Below is a small trained network, with its code and all its weights. Each question gives an input and a class and asks what happens when units are switched off, that is, made to give their printed mean instead of their output.

import numpy as np


def w(rows, s, z=0):
    codes = np.array(rows[::2]) - 128.0
    scale = np.full(codes.shape[1], s)
    scale[-1] = z or s
    return codes * scale


def f(y):
    return y / 2 * (1 + np.tanh(0.7978845608 * (y + 0.044715 * y**3)))


def log_softmax(a):
    a = a - a.max(-1, keepdims=True)
    return a - np.log(np.exp(a).sum(-1, keepdims=True))


def net(x, mask):
    res = np.array(x, float).reshape(1, 2) / 4 @ E
    y = f(res @ A[0][:, :-1].T + A[0][:, -1])
    res = res + np.where(mask, y, B[0][:, -1]) @ B[0][:, :-1]
    return log_softmax(res[-1] @ U[:, :-1].T + U[:, -1])


A, B = {}, {}
E = w([
[194,48,142,151,124,145,138,253,153,155,96],'x0',
[191,126,112,68,166,195,221,135,121,93,156],'x1',
],0.02)
A[0] = w([
[132,141,22,100,84,172,136,108,94,120,145,110],'neuron 0',
[60,167,154,171,38,48,132,74,71,91,166,254],'neuron 1',
[113,167,115,40,174,157,175,130,72,102,170,109],'neuron 2',
[165,84,113,24,163,187,225,180,104,74,133,56],'neuron 3',
[148,60,191,231,45,121,119,201,181,144,42,121],'neuron 4',
[192,2,185,165,99,220,148,173,213,118,116,87],'neuron 5',
[145,127,75,53,144,190,197,130,113,66,229,142],'neuron 6',
[223,77,143,84,180,144,147,196,129,134,147,48],'neuron 7',
],0.0097,0.0089)
B[0] = w([
[177,158,57,130,133,120,131,77,166,136,87,154],'neuron 0',
[123,178,165,137,90,86,26,53,53,102,178,254],'neuron 1',
[150,163,37,36,236,146,178,90,168,145,69,188],'neuron 2',
[189,196,126,180,37,72,60,112,87,39,133,225],'neuron 3',
[79,79,128,50,208,159,171,215,234,216,187,229],'neuron 4',
[37,98,239,168,98,108,104,161,75,115,157,228],'neuron 5',
[222,116,63,78,109,136,124,2,136,75,88,221],'neuron 6',
[69,121,160,238,42,107,127,168,61,82,147,202],'neuron 7',
],0.01,0.024)
U = w([
[85,176,161,223,20,84,62,76,49,107,141,252],'0',
[201,149,1,46,155,187,179,66,152,134,99,11],'1',
[98,48,143,128,163,169,159,131,244,226,141,17],'2',
],0.0095,0.0035)

Each question gives the input, the list of numbers given to net, and the class t.
The units are the neurons (one row each of A and B). Each row of codes is followed by its name. A weight is (code - 128) times the scale printed after its matrix; where a second scale follows, it is the last column's (A, B and U).
mask holds one flag per neuron, in row order. A switched-off neuron (its flag False) gives its mean, the last column of its row in B, instead of its output. The means were averaged over made-up inputs and are rounded, as every weight is.
A unit's drop is (log p(t) with every unit on - log p(t) with that unit switched off) / (log p(t) with every unit on - log p(t) with every unit switched off).
The circuit of an input: a set's keep is (log p(t) with only the set's units on - log p(t) with every unit switched off) / (log p(t) with every unit on - log p(t) with every unit switched off). Starting from all 8 units, units are removed one at a time, each time the one whose removal leaves the highest keep (on an exact tie, the one counted first), for as long as the keep stays at least 0.8.
units of the circuit, in order: the units of the circuit, biggest drop first
k most important neurons: the k neurons with the biggest drops, biggest first
drop when u is switched off: that unit's drop, to one decimal
input [3,0], class 2: units of the circuit, in order => (neuron 1)
input [1,-4], class 2: units of the circuit, in order => (neuron 3; neuron 4)
input [-8,1], class 1: 2 most important neurons => (neuron 2; neuron 5)
input [-3,1], class 1: 3 most important neurons => (neuron 5; neuron 7; neuron 3)
input [-5,1], class 1: 4 most important neurons => (neuron 5; neuron 7; neuron 3; neuron 2)
input [7,0], class 2: 2 most important neurons => (neuron 4; neuron 1)
input [1,-7], class 2: 2 most important neurons => (neuron 4; neuron 3)
input [8,-6], class 2: drop when neuron 4 is switched off => 0.3
input [8,-4], class 2: drop when neuron 4 is switched off => 0.7
input [0,4], class 1: drop when neuron 1 is switched off => 0.4
